Here is a tiny trained network, its code and every weight. The questions are about switching its units off for an input and a class, where a switched-off unit gives its printed mean instead of its output.

import numpy as np


def w(rows, s, z=0):
    codes = np.array(rows[::2]) - 128.0
    scale = np.full(codes.shape[1], s)
    scale[-1] = z or s
    return codes * scale


def norm(h):
    return h / np.sqrt((h * h).mean(-1, keepdims=True) + 1e-5)


def f(y):
    return y / 2 * (1 + np.tanh(0.7978845608 * (y + 0.044715 * y**3)))


def log_softmax(a):
    a = a - a.max(-1, keepdims=True)
    return a - np.log(np.exp(a).sum(-1, keepdims=True))


def net(x, mask):
    res = np.array(x, float).reshape(1, 8) / 4 @ E
    u = 0
    for l in range(2):
        y = f(norm(res) @ A[l][:, :-1].T + A[l][:, -1])
        res = res + np.where(mask[u : u + 13], y, B[l][:, -1]) @ B[l][:, :-1]
        u += 13
    return log_softmax(norm(res)[-1] @ U[:, :-1].T + U[:, -1])


A, B = {}, {}
E = w([
[127,128,127,128,129,128,129,129],'x0',
[112,127,116,19,127,122,131,79],'x1',
[131,129,128,127,128,128,127,130],'x2',
[129,129,128,128,127,130,127,127],'x3',
[125,51,86,115,159,212,81,173],'x4',
[130,131,128,128,132,130,126,128],'x5',
[130,129,129,127,128,127,127,130],'x6',
[130,153,3,120,89,144,151,173],'x7',
],0.023)
A[0] = w([
[140,98,181,110,156,130,128,102,46],'0.n0',
[121,150,109,233,127,146,129,157,45],'0.n1',
[108,54,206,129,167,152,110,125,27],'0.n2',
[124,97,135,139,92,145,154,81,90],'0.n3',
[114,243,99,149,120,121,135,98,6],'0.n4',
[129,77,125,252,156,136,123,168,30],'0.n5',
[116,172,219,135,130,80,146,93,125],'0.n6',
[120,105,181,218,124,122,147,190,98],'0.n7',
[128,160,134,218,103,104,122,134,80],'0.n8',
[128,143,190,200,175,164,87,92,104],'0.n9',
[117,200,93,149,112,72,160,116,3],'0.n10',
[134,157,121,158,138,147,124,137,118],'0.n11',
[130,150,142,230,128,119,141,149,137],'0.n12',
],0.021,0.0045)
B[0] = w([
[94,145,191,157,105,150,60,157,187],'0.n0',
[192,176,183,182,65,170,29,135,208],'0.n1',
[146,3,168,120,54,130,82,63,220],'0.n2',
[104,139,140,117,139,107,108,108,130],'0.n3',
[171,61,146,138,92,130,172,84,195],'0.n4',
[69,127,95,216,148,242,214,15,226],'0.n5',
[106,254,79,164,208,134,102,153,248],'0.n6',
[142,86,32,86,194,59,176,91,219],'0.n7',
[121,121,185,96,88,56,109,235,203],'0.n8',
[159,109,81,84,198,95,221,100,219],'0.n9',
[152,68,177,86,87,154,165,105,205],'0.n10',
[106,108,112,168,100,120,92,149,149],'0.n11',
[101,84,165,70,105,42,71,230,219],'0.n12',
],0.027,0.015)
A[1] = w([
[119,209,178,108,102,136,187,57,114],'1.n0',
[123,131,189,225,79,183,120,214,133],'1.n1',
[170,147,91,97,136,68,157,157,185],'1.n2',
[104,71,159,95,86,122,56,176,3],'1.n3',
[121,140,102,91,183,169,124,206,159],'1.n4',
[152,106,95,92,180,159,120,210,106],'1.n5',
[111,145,21,145,134,208,76,200,72],'1.n6',
[127,197,84,133,46,52,108,99,94],'1.n7',
[119,87,90,118,126,119,122,170,71],'1.n8',
[79,222,100,149,200,72,102,156,187],'1.n9',
[146,167,254,120,158,195,48,112,113],'1.n10',
[191,118,148,110,148,94,99,191,174],'1.n11',
[114,243,105,223,139,182,69,119,43],'1.n12',
],0.026,0.0035)
B[1] = w([
[97,136,98,77,62,191,149,130,187],'1.n0',
[205,110,121,192,66,110,124,167,221],'1.n1',
[207,207,116,106,121,125,63,78,210],'1.n2',
[136,125,186,106,143,111,44,136,230],'1.n3',
[143,61,129,88,168,112,148,127,197],'1.n4',
[124,131,130,94,176,116,172,146,188],'1.n5',
[140,151,78,97,201,153,111,207,243],'1.n6',
[78,31,172,130,109,155,165,125,163],'1.n7',
[106,176,197,101,152,188,165,127,181],'1.n8',
[93,207,136,157,162,57,207,105,253],'1.n9',
[1,154,159,113,101,158,105,121,224],'1.n10',
[146,94,148,156,139,79,150,120,188],'1.n11',
[71,153,34,221,72,182,114,179,239],'1.n12',
],0.04,0.014)
U = w([
[151,204,157,138,196,23,180,102,175],'0',
[129,35,112,182,186,156,156,48,251],'1',
[222,95,217,155,50,84,113,180,120],'2',
[171,134,54,209,127,198,119,229,20],'3',
[6,222,129,160,98,148,178,123,88],'4',
[56,99,222,91,135,159,28,106,65],'5',
[150,138,141,42,37,198,177,109,106],'6',
[144,136,128,47,220,185,137,196,164],'7',
],0.019,0.0021)

Each question gives the input, the list of numbers given to net, and the class t.
The units are the neurons (one row each of A and B). Each row of codes is followed by its name. A weight is (code - 128) times the scale printed after its matrix; where a second scale follows, it is the last column's (A, B and U).
mask holds one flag per neuron, layer by layer. A switched-off neuron (its flag False) gives its mean, the last column of its row in B, instead of its output. The means were averaged over made-up inputs and are rounded, as every weight is.
A unit's drop is (log p(t) with every unit on - log p(t) with that unit switched off) / (log p(t) with every unit on - log p(t) with every unit switched off).
The circuit of an input: a set's keep is (log p(t) with only the set's units on - log p(t) with every unit switched off) / (log p(t) with every unit on - log p(t) with every unit switched off). Starting from the 12 units with the biggest drops (on a tie, the unit counted first), units are removed one at a time, each time the one whose removal leaves the highest keep (on an exact tie, the one counted first), for as long as the keep stays at least 0.8.
units of the circuit, in order: the units of the circuit, biggest drop first
most important unit: the unit with the biggest drop
k most important neurons: the k neurons with the biggest drops, biggest first
k most important neurons of layer l: the k neurons of layer l with the biggest drops, biggest first
drop of u: that unit's drop, to one decimal
input [-3,-5,6,-5,-5,-1,-7,-1], class 0: 2 most important neurons of layer 0 => [0.n6, 0.n7]
input [8,0,3,-1,-1,-3,-8,0], class 0: most important neuron => [0.n5]
input [-3,-1,5,4,0,-4,4,3], class 2: 2 most important neurons => [1.n1, 0.n6]
input [-3,0,-5,-7,-4,-3,1,-6], class 0: 2 most important neurons => [0.n9, 0.n5]
input [0,-5,-7,8,0,-8,3,3], class 2: 3 most important neurons => [0.n12, 0.n8, 0.n6]
input [8,-8,-3,2,0,2,3,-5], class 0: 2 most important neurons => [0.n7, 0.n12]
input [-7,8,1,-3,2,2,6,1], class 7: 2 most important neurons => [0.n2, 0.n1]
input [-2,5,-5,0,5,7,3,4], class 7: 2 most important neurons => [0.n6, 0.n5]
input [5,2,-6,1,5,-5,4,4], class 7: 3 most important neurons => [0.n1, 0.n5, 0.n6]
input [5,7,-7,6,-6,-5,5,1], class 6: 3 most important neurons => [0.n10, 0.n4, 0.n1]
input [2,1,-6,-3,8,-7,6,-4], class 5: 2 most important neurons => [0.n7, 0.n2]
input [-8,0,0,4,0,-3,-1,-4], class 0: 3 most important neurons => [0.n9, 0.n6, 0.n1]
input [4,0,-1,6,-4,-3,3,7], class 2: 2 most important neurons of layer 0 => [0.n5, 0.n9]
input [-5,-5,-3,1,1,8,-8,-1], class 1: units of the circuit, in order => [0.n5]
input [-1,-7,8,-2,0,-8,-2,4], class 2: 2 most important neurons of layer 0 => [0.n12, 0.n8]
input [-1,2,8,6,3,-1,2,3], class 7: 3 most important neurons of layer 0 => [0.n1, 0.n5, 0.n2]
input [-4,-6,8,-8,0,3,1,7], class 2: 2 most important neurons of layer 0 => [0.n6, 0.n12]
input [7,6,-5,-2,-8,7,-2,1], class 6: 2 most important neurons of layer 0 => [0.n10, 0.n4]
input [-2,5,-2,-6,-1,7,2,2], class 6: 2 most important neurons of layer 0 => [0.n12, 0.n8]
input [-8,-4,5,6,3,2,8,-7], class 1: most important unit => 0.n2
input [-7,6,6,-2,2,7,-4,-4], class 5: drop of 0.n2 => 0.2
input [6,1,-5,6,-3,-1,-6,8], class 6: drop of 0.n12 => 0.4
